Below are the code and all the weights of a small trained network. Each question names an input and a target symbol and asks about switching units off, where a switched-off unit gives its printed mean instead of its output.

import numpy as np


def w(rows, s, z=0):
    codes = np.array(rows[::2]) - 128.0
    scale = np.full(codes.shape[1], s)
    scale[-1] = z or s
    return codes * scale


def norm(h):
    return h / np.sqrt((h * h).mean(-1, keepdims=True) + 1e-5)


def f(y):
    return np.maximum(y, 0)


def softmax(a):
    e = np.exp(a - a.max(-1, keepdims=True))
    return e / e.sum(-1, keepdims=True)


def log_softmax(a):
    a = a - a.max(-1, keepdims=True)
    return a - np.log(np.exp(a).sum(-1, keepdims=True))


def net(x, mask):
    ids = ['ΔΠΣβηθμω'.index(c) for c in x.split()]
    T = len(ids)
    res = E[ids] + P[:T]
    r = norm(res)
    for j in range(2):
        rows = slice(3 * j, 3 * j + 3)
        q, k, v = (r @ M[0][rows].T for M in (Q, K, V))
        z = softmax(np.where(np.tri(T) > 0, q @ k.T / 3**0.5, -1e9)) @ v
        o = O[0][rows]
        res = res + np.where(mask[j], z, o[:, -1]) @ o[:, :-1]
    y = f(norm(res) @ A[0][:, :-1].T + A[0][:, -1])
    res = res + np.where(mask[2:6], y, B[0][:, -1]) @ B[0][:, :-1]
    return log_softmax(norm(res)[-1] @ U[:, :-1].T + U[:, -1])


Q, K, V, O, A, B = {}, {}, {}, {}, {}, {}
E = w([
[147,53,28,109],'Δ',
[116,32,58,150],'Π',
[71,190,3,90],'Σ',
[138,142,95,120],'β',
[187,172,21,172],'η',
[238,66,170,245],'θ',
[110,75,106,134],'μ',
[34,19,163,150],'ω',
],0.018)
P = w([
[221,57,44,119],'0',
[254,23,21,90],'1',
[223,16,23,121],'2',
[218,79,54,138],'3',
[208,86,65,158],'4',
[192,121,72,135],'5',
[169,122,64,154],'6',
[190,113,81,163],'7',
[186,110,56,145],'8',
[171,121,63,182],'9',
],0.0037)
Q[0] = w([
[147,106,141,52],'H0',
[142,109,86,4],'H0',
[50,99,110,34],'H0',
[174,148,131,135],'H1',
[81,137,228,49],'H1',
[73,156,174,137],'H1',
],0.013)
K[0] = w([
[151,246,132,160],'H0',
[143,162,152,140],'H0',
[185,160,57,191],'H0',
[117,154,142,117],'H1',
[208,93,102,114],'H1',
[186,106,132,179],'H1',
],0.013)
V[0] = w([
[68,180,67,243],'H0',
[1,97,91,227],'H0',
[144,172,119,215],'H0',
[66,236,104,139],'H1',
[27,90,56,34],'H1',
[9,118,153,197],'H1',
],0.0094)
O[0] = w([
[131,82,200,212,157],'H0',
[84,72,109,93,195],'H0',
[163,111,148,226,136],'H0',
[172,193,104,169,37],'H1',
[48,212,170,228,253],'H1',
[104,79,96,254,101],'H1',
],0.0092,0.0056)
A[0] = w([
[191,92,218,150,156],'N0',
[64,87,86,137,2],'N1',
[125,120,171,2,124],'N2',
[107,47,211,114,74],'N3',
],0.0091,0.0039)
B[0] = w([
[88,178,213,123,254],'N0',
[145,206,132,114,196],'N1',
[124,162,70,233,166],'N2',
[144,159,167,2,230],'N3',
],0.013,0.0038)
U = w([
[223,110,82,129,254],'Δ',
[116,54,69,127,29],'Π',
[120,214,114,81,171],'Σ',
[139,244,141,191,58],'β',
[232,206,85,120,78],'η',
[246,131,186,140,168],'θ',
[71,107,142,131,155],'μ',
[88,108,125,74,42],'ω',
],0.012,0.0053)

Each question gives the input, a string of symbols that net reads in full, and the target symbol t.
The units are the heads (3 rows each of Q, K, V and O) and the neurons (one row each of A and B). Each row of codes is followed by its name. A weight is (code - 128) times the scale printed after its matrix; where a second scale follows, it is the last column's (O, A, B and U).
mask holds one flag per unit, heads first, then neurons. A switched-off unit (its flag False) gives its mean, the last column of its rows in O or B, instead of its output. The means were averaged over made-up inputs and are rounded, as every weight is.
A unit's drop is (log p(t) with every unit on - log p(t) with that unit switched off) / (log p(t) with every unit on - log p(t) with every unit switched off).
The circuit of an input: a set's keep is (log p(t) with only the set's units on - log p(t) with every unit switched off) / (log p(t) with every unit on - log p(t) with every unit switched off). Starting from all 6 units, units are removed one at a time, each time the one whose removal leaves the highest keep (on an exact tie, the one counted first), for as long as the keep stays at least 0.8.
units of the circuit, in order: the units of the circuit, biggest drop first
k most important neurons: the k neurons with the biggest drops, biggest first
heads that matter: for each layer, one digit per head in row order, 1 if its drop is at least 0.15 and else 0, layers parted by /
drop of u: that unit's drop, to one decimal
input Σ θ β, target β: heads that matter	01
input θ θ Π θ Δ Δ μ, target Σ: heads that matter	00
input β θ η θ η, target Δ: heads that matter	01
input Δ μ θ η β θ μ θ Σ θ, target β: most important neuron	[N0]
input θ η θ β μ θ θ Δ η β, target Δ: heads that matter	01
input θ θ θ Π, target Δ: units of the circuit, in order	[N0; H0]
input η η Δ θ η θ Δ, target Δ: units of the circuit, in order	[H1; H0]
input θ ω θ, target μ: drop of H1	0.4
input β η Δ θ Π μ, target Σ: heads that matter	01
input η ω Π η θ ω Σ θ Σ, target β: drop of H1	0.2
input Δ η Π Σ Σ, target β: units of the circuit, in order	[H1; H0]
input θ θ β θ θ Σ Σ θ μ, target β: drop of N0	0.0
